Below are the code and all the weights of a small trained network. Each question names an input and a target symbol and asks about switching units off, where a switched-off unit gives its printed mean instead of its output.

import numpy as np


def w(rows, s, z=0):
    codes = np.array(rows[::2]) - 128.0
    scale = np.full(codes.shape[1], s)
    scale[-1] = z or s
    return codes * scale


def norm(h):
    return h / np.sqrt((h * h).mean(-1, keepdims=True) + 1e-5)


def f(y):
    return np.maximum(y, 0)


def softmax(a):
    e = np.exp(a - a.max(-1, keepdims=True))
    return e / e.sum(-1, keepdims=True)


def log_softmax(a):
    a = a - a.max(-1, keepdims=True)
    return a - np.log(np.exp(a).sum(-1, keepdims=True))


def net(x, mask):
    ids = ['Λαβγεζημπτω'.index(c) for c in x.split()]
    T = len(ids)
    res = E[ids] + P[:T]
    u = 0
    for l in range(2):
        r = norm(res)
        for j in range(3):
            rows = slice(2 * j, 2 * j + 2)
            q, k, v = (r @ M[l][rows].T for M in (Q, K, V))
            z = softmax(np.where(np.tri(T) > 0, q @ k.T / 2**0.5, -1e9)) @ v
            o = O[l][rows]
            res = res + np.where(mask[u + j], z, o[:, -1]) @ o[:, :-1]
        u += 3
        y = f(norm(res) @ A[l][:, :-1].T + A[l][:, -1])
        res = res + np.where(mask[u : u + 12], y, B[l][:, -1]) @ B[l][:, :-1]
        u += 12
    return log_softmax(norm(res)[-1] @ U[:, :-1].T + U[:, -1])


Q, K, V, O, A, B = {}, {}, {}, {}, {}, {}
E = w([
[88,180,177,127,122,163],'Λ',
[120,126,152,103,161,76],'α',
[107,162,86,99,191,91],'β',
[198,80,147,192,97,150],'γ',
[207,124,38,62,153,106],'ε',
[246,117,168,85,178,164],'ζ',
[111,124,178,103,113,118],'η',
[99,102,126,122,108,106],'μ',
[81,140,97,156,113,115],'π',
[108,110,172,186,115,155],'τ',
[118,79,88,132,140,149],'ω',
],0.013)
P = w([
[174,200,111,87,55,164],'0',
[85,143,54,162,112,71],'1',
[144,120,177,143,147,70],'2',
[136,78,194,86,156,247],'3',
[100,127,75,124,75,82],'4',
[173,78,184,131,126,88],'5',
[118,88,200,79,147,254],'6',
],0.0098)
Q[0] = w([
[110,40,56,120,178,163],'L0H1',
[100,114,147,66,116,200],'L0H1',
[131,126,134,133,121,47],'L0H2',
[98,125,1,95,117,152],'L0H2',
[164,101,128,82,81,168],'L0H3',
[93,165,146,127,195,173],'L0H3',
],0.0086)
K[0] = w([
[228,112,38,131,127,155],'L0H1',
[186,224,118,60,2,183],'L0H1',
[102,109,124,183,124,88],'L0H2',
[179,162,145,104,137,143],'L0H2',
[210,176,66,96,41,128],'L0H3',
[160,137,165,108,205,221],'L0H3',
],0.0076)
V[0] = w([
[169,164,207,139,223,115],'L0H1',
[169,156,159,166,97,90],'L0H1',
[253,185,101,142,146,152],'L0H2',
[145,138,186,229,93,98],'L0H2',
[67,117,160,66,187,159],'L0H3',
[136,56,71,102,110,142],'L0H3',
],0.0056)
O[0] = w([
[133,155,146,183,188,105,4],'L0H1',
[163,178,213,31,91,101,149],'L0H1',
[125,127,122,78,10,194,120],'L0H2',
[150,108,111,86,113,171,118],'L0H2',
[133,65,123,102,1,249,63],'L0H3',
[179,127,166,91,123,162,181],'L0H3',
],0.0051,0.0025)
A[0] = w([
[114,150,191,94,154,198,99],'L0N1',
[97,159,172,192,135,193,114],'L0N2',
[122,100,17,122,137,135,49],'L0N3',
[131,149,177,135,150,67,142],'L0N4',
[92,150,176,161,238,111,254],'L0N5',
[152,94,232,165,200,166,61],'L0N6',
[98,147,136,112,60,140,135],'L0N7',
[84,120,107,163,180,254,137],'L0N8',
[122,133,142,125,81,192,56],'L0N9',
[225,101,175,101,131,127,188],'L0N10',
[143,121,33,200,48,70,80],'L0N11',
[195,109,86,147,114,94,66],'L0N12',
],0.0077,0.0036)
B[0] = w([
[149,89,64,180,153,136,211],'L0N1',
[144,91,120,54,211,11,174],'L0N2',
[118,80,99,147,97,254,174],'L0N3',
[126,81,103,111,135,147,198],'L0N4',
[114,78,81,172,116,111,251],'L0N5',
[125,189,47,110,104,181,240],'L0N6',
[132,88,152,160,121,153,175],'L0N7',
[152,144,170,113,108,105,208],'L0N8',
[92,156,60,172,171,155,170],'L0N9',
[59,157,171,173,166,88,254],'L0N10',
[159,126,115,194,165,70,212],'L0N11',
[157,166,102,96,172,3,160],'L0N12',
],0.0073,0.0051)
Q[1] = w([
[135,78,177,123,248,107],'L1H1',
[119,112,118,103,126,204],'L1H1',
[94,121,133,181,133,63],'L1H2',
[191,139,113,144,45,96],'L1H2',
[91,80,145,114,204,190],'L1H3',
[117,165,121,75,132,219],'L1H3',
],0.012)
K[1] = w([
[253,157,173,114,139,119],'L1H1',
[115,202,129,92,48,160],'L1H1',
[205,89,128,140,175,73],'L1H2',
[40,35,133,125,140,109],'L1H2',
[195,218,115,106,114,154],'L1H3',
[71,185,128,131,104,162],'L1H3',
],0.012)
V[1] = w([
[5,93,140,108,84,113],'L1H1',
[135,102,183,151,131,154],'L1H1',
[178,66,87,120,103,124],'L1H2',
[194,139,194,170,99,82],'L1H2',
[111,102,106,140,42,64],'L1H3',
[171,136,130,30,133,124],'L1H3',
],0.011)
O[1] = w([
[57,177,147,38,215,179,60],'L1H1',
[91,71,141,200,181,180,51],'L1H1',
[152,39,144,86,114,145,193],'L1H2',
[210,103,220,224,175,168,122],'L1H2',
[236,129,231,94,66,184,243],'L1H3',
[111,67,105,74,182,1,3],'L1H3',
],0.0062,0.0044)
A[1] = w([
[91,105,59,77,78,197,43],'L1N1',
[183,113,74,91,127,27,105],'L1N2',
[166,104,183,142,47,158,53],'L1N3',
[116,183,185,102,239,124,170],'L1N4',
[168,140,181,69,106,71,71],'L1N5',
[76,200,147,149,154,220,72],'L1N6',
[151,105,108,114,160,206,132],'L1N7',
[137,243,189,151,131,77,172],'L1N8',
[124,208,1,110,177,108,3],'L1N9',
[61,129,200,113,91,134,66],'L1N10',
[150,125,164,121,146,107,141],'L1N11',
[51,139,84,155,73,108,87],'L1N12',
],0.0098,0.0041)
B[1] = w([
[97,80,86,161,158,159,254],'L1N1',
[95,191,183,75,48,52,233],'L1N2',
[164,166,142,81,146,138,225],'L1N3',
[103,101,159,95,225,86,173],'L1N4',
[59,32,149,158,97,122,172],'L1N5',
[114,220,158,186,63,80,192],'L1N6',
[70,106,62,107,64,130,233],'L1N7',
[80,47,60,104,204,147,186],'L1N8',
[254,191,83,112,225,184,175],'L1N9',
[105,169,176,131,192,162,143],'L1N10',
[79,73,101,124,111,132,170],'L1N11',
[116,132,202,147,137,132,174],'L1N12',
],0.0098,0.0052)
U = w([
[180,190,29,103,197,129,146],'Λ',
[111,42,107,64,236,59,51],'α',
[187,178,41,25,120,61,168],'β',
[217,69,180,176,137,156,214],'γ',
[101,111,162,69,13,33,181],'ε',
[152,113,54,206,130,1,28],'ζ',
[42,188,162,131,159,121,179],'η',
[119,79,214,37,115,186,54],'μ',
[197,157,134,53,55,183,105],'π',
[89,207,120,206,30,137,5],'τ',
[83,43,20,100,72,162,86],'ω',
],0.0075,0.0013)

Each question gives the input, a string of symbols that net reads in full, and the target symbol t.
The units are the heads (2 rows each of Q, K, V and O) and the neurons (one row each of A and B). Each row of codes is followed by its name. A weight is (code - 128) times the scale printed after its matrix; where a second scale follows, it is the last column's (O, A, B and U).
mask holds one flag per unit, layer by layer, with each layer's heads first. A switched-off unit (its flag False) gives its mean, the last column of its rows in O or B, instead of its output. The means were averaged over made-up inputs and are rounded, as every weight is.
A unit's drop is (log p(t) with every unit on - log p(t) with that unit switched off) / (log p(t) with every unit on - log p(t) with every unit switched off).
The circuit of an input: a set's keep is (log p(t) with only the set's units on - log p(t) with every unit switched off) / (log p(t) with every unit on - log p(t) with every unit switched off). Starting from the 12 units with the biggest drops (on a tie, the unit counted first), units are removed one at a time, each time the one whose removal leaves the highest keep (on an exact tie, the one counted first), for as long as the keep stays at least 0.8.
units of the circuit, in order: the units of the circuit, biggest drop first
most important unit: the unit with the biggest drop
top k neurons: the k neurons with the biggest drops, biggest first
top k neurons in layer l: the k neurons of layer l with the biggest drops, biggest first
input η γ Λ, target γ: most important unit : L1H2
input ζ α ζ ω, target ζ: units of the circuit, in order : [L1H3, L1H1]
input μ ω τ α τ π, target π: units of the circuit, in order : [L1H3, L0N10, L1N3]
input ω ω μ, target μ: units of the circuit, in order : [L1H3, L1H1]
input ε ω τ ω, target ε: units of the circuit, in order : [L1H3, L1N2, L1H1]
input Λ ω ω π, target Λ: top 3 neurons : [L1N9, L0N9, L0N2]
input τ ω Λ γ η α τ, target τ: units of the circuit, in order : [L0N6, L1N6]
input τ η Λ β ζ η, target ζ: units of the circuit, in order : [L1H1, L1H3]
input ω ω α ω ζ, target α: units of the circuit, in order : [L0N10, L1N8]
input η ζ π ω α ζ τ, target η: top 4 neurons : [L0N10, L0N6, L0N11, L0N5]
input ω π β ε, target ω: top 3 neurons in layer 0 : [L0N6, L0N2, L0N3]
input η ω μ ω α α ω, target η: top 2 neurons : [L1N6, L1N4]
input Λ α ω β τ Λ Λ, target Λ: top 3 neurons : [L0N2, L0N9, L1N9]
input α η τ γ, target α: most important unit : L1H3
input ζ π ω ω γ α, target γ: units of the circuit, in order : [L1H2, L0N2]
input μ τ β ω, target μ: units of the circuit, in order : [L1H3, L0H1, L1H1, L0N7]
input τ η ω τ Λ γ α, target τ: top 2 neurons : [L0N9, L1N6]
input τ ω ε ζ ε Λ ω, target τ: top 2 neurons : [L0N5, L0N11]
input ω τ ζ, target ζ: units of the circuit, in order : [L1H1, L1H3]
input γ β τ Λ, target γ: most important unit : L0N2
input β α α ε ζ ζ ω, target β: top 4 neurons in layer 0 : [L0N5, L0N1, L0N10, L0N9]
input ζ β ω μ α ω μ, target ζ: units of the circuit, in order : [L1H3, L1H1]
input α π τ μ, target α: top 2 neurons in layer 0 : [L0N6, L0N5]
input α μ α ω, target α: top 2 neurons : [L1N4, L0N5]
input β τ ζ τ α η τ, target β: top 2 neurons in layer 1 : [L1N9, L1N2]
input τ ω ω γ, target τ: top 2 neurons in layer 0 : [L0N9, L0N6]
input η β τ α μ ε α, target η: top 4 neurons : [L0N6, L1N6, L1N4, L0N7]
